Here is a tiny trained network, its code and every weight. The questions are about switching its units off for an input and a class, where a switched-off unit gives its printed mean instead of its output.

import numpy as np


def w(rows, s, z=0):
    codes = np.array(rows[::2]) - 128.0
    scale = np.full(codes.shape[1], s)
    scale[-1] = z or s
    return codes * scale


def f(y):
    return np.maximum(y, 0)


def log_softmax(a):
    a = a - a.max(-1, keepdims=True)
    return a - np.log(np.exp(a).sum(-1, keepdims=True))


def net(x, mask):
    res = np.array(x, float).reshape(1, 7) / 4 @ E
    y = f(res @ A[0][:, :-1].T + A[0][:, -1])
    res = res + np.where(mask, y, B[0][:, -1]) @ B[0][:, :-1]
    return log_softmax(res[-1] @ U[:, :-1].T + U[:, -1])


A, B = {}, {}
E = w([
[21,220,216,221,254,53,197],'x0',
[44,191,195,39,175,214,9],'x1',
[137,119,129,124,157,119,106],'x2',
[122,124,121,155,115,127,111],'x3',
[132,138,118,123,134,142,151],'x4',
[131,120,142,116,140,115,117],'x5',
[137,129,119,117,150,140,134],'x6',
],0.016)
A[0] = w([
[12,203,156,136,179,160,87,97],'neuron 1',
[182,66,82,147,133,37,198,251],'neuron 2',
[56,206,169,150,184,111,97,54],'neuron 3',
[165,96,101,96,54,124,116,158],'neuron 4',
[169,131,101,190,154,111,160,202],'neuron 5',
[108,185,118,43,92,237,36,168],'neuron 6',
[85,148,49,99,99,186,55,71],'neuron 7',
[224,7,100,79,61,166,130,249],'neuron 8',
[69,229,165,169,176,97,132,70],'neuron 9',
[184,25,139,198,132,99,209,250],'neuron 10',
[43,172,141,88,125,222,70,169],'neuron 11',
[167,67,132,200,202,79,191,87],'neuron 12',
],0.017,0.012)
B[0] = w([
[231,106,210,237,218,166,183,233],'neuron 1',
[91,194,18,196,7,79,225,223],'neuron 2',
[106,179,195,185,197,115,178,219],'neuron 3',
[141,142,109,113,63,183,89,193],'neuron 4',
[94,184,42,111,56,122,204,180],'neuron 5',
[120,49,133,42,195,43,31,231],'neuron 6',
[44,130,87,67,95,148,69,177],'neuron 7',
[221,205,16,26,57,211,61,253],'neuron 8',
[78,211,182,223,144,144,184,226],'neuron 9',
[132,248,36,122,16,80,198,222],'neuron 10',
[181,71,129,59,204,138,56,222],'neuron 11',
[96,91,140,238,145,50,192,193],'neuron 12',
],0.015,0.049)
U = w([
[201,131,51,72,36,109,151,247],'0',
[136,65,178,47,130,151,7,100],'1',
[37,158,122,204,129,19,220,105],'2',
[72,186,221,195,219,173,61,6],'3',
],0.017,0.011)

Each question gives the input, the list of numbers given to net, and the class t.
The units are the neurons (one row each of A and B). Each row of codes is followed by its name. A weight is (code - 128) times the scale printed after its matrix; where a second scale follows, it is the last column's (A, B and U).
mask holds one flag per neuron, in row order. A switched-off neuron (its flag False) gives its mean, the last column of its row in B, instead of its output. The means were averaged over made-up inputs and are rounded, as every weight is.
A unit's drop is (log p(t) with every unit on - log p(t) with that unit switched off) / (log p(t) with every unit on - log p(t) with every unit switched off).
The circuit of an input: a set's keep is (log p(t) with only the set's units on - log p(t) with every unit switched off) / (log p(t) with every unit on - log p(t) with every unit switched off). Starting from all 12 units, units are removed one at a time, each time the one whose removal leaves the highest keep (on an exact tie, the one counted first), for as long as the keep stays at least 0.8.
circuit, biggest first: the units of the circuit, biggest drop first
top k neurons: the k neurons with the biggest drops, biggest first
drop when u is switched off: that unit's drop, to one decimal
input [0,1,-5,6,-5,-1,5], class 1: circuit, biggest first -> [neuron 2; neuron 10]
input [1,-3,-5,-5,5,-5,0], class 2: circuit, biggest first -> [neuron 8]
input [-6,1,-3,-5,-2,-7,-5], class 1: top 3 neurons -> [neuron 2; neuron 10; neuron 6]
input [0,1,3,5,-3,1,3], class 1: top 4 neurons -> [neuron 9; neuron 2; neuron 10; neuron 3]
input [1,-2,-5,3,-8,-3,8], class 2: top 2 neurons -> [neuron 8; neuron 11]
input [0,2,-1,-8,8,-1,-6], class 1: top 2 neurons -> [neuron 9; neuron 3]
input [8,1,-3,-6,5,3,-1], class 3: top 2 neurons -> [neuron 2; neuron 10]
input [0,5,-4,4,-4,1,-6], class 1: top 3 neurons -> [neuron 6; neuron 11; neuron 9]
input [8,1,-2,-2,7,-4,6], class 3: top 3 neurons -> [neuron 2; neuron 10; neuron 1]
input [-4,1,-7,6,-4,6,-5], class 1: top 2 neurons -> [neuron 2; neuron 10]
input [1,4,-2,-1,-2,6,4], class 3: drop when neuron 8 is switched off -> 0.1
input [0,5,-1,-7,-6,3,4], class 1: drop when neuron 6 is switched off -> 0.2
input [1,-8,3,3,3,3,7], class 2: drop when neuron 12 is switched off -> 4.3
input [1,-8,8,-1,2,0,-7], class 2: circuit, biggest first -> [neuron 12]
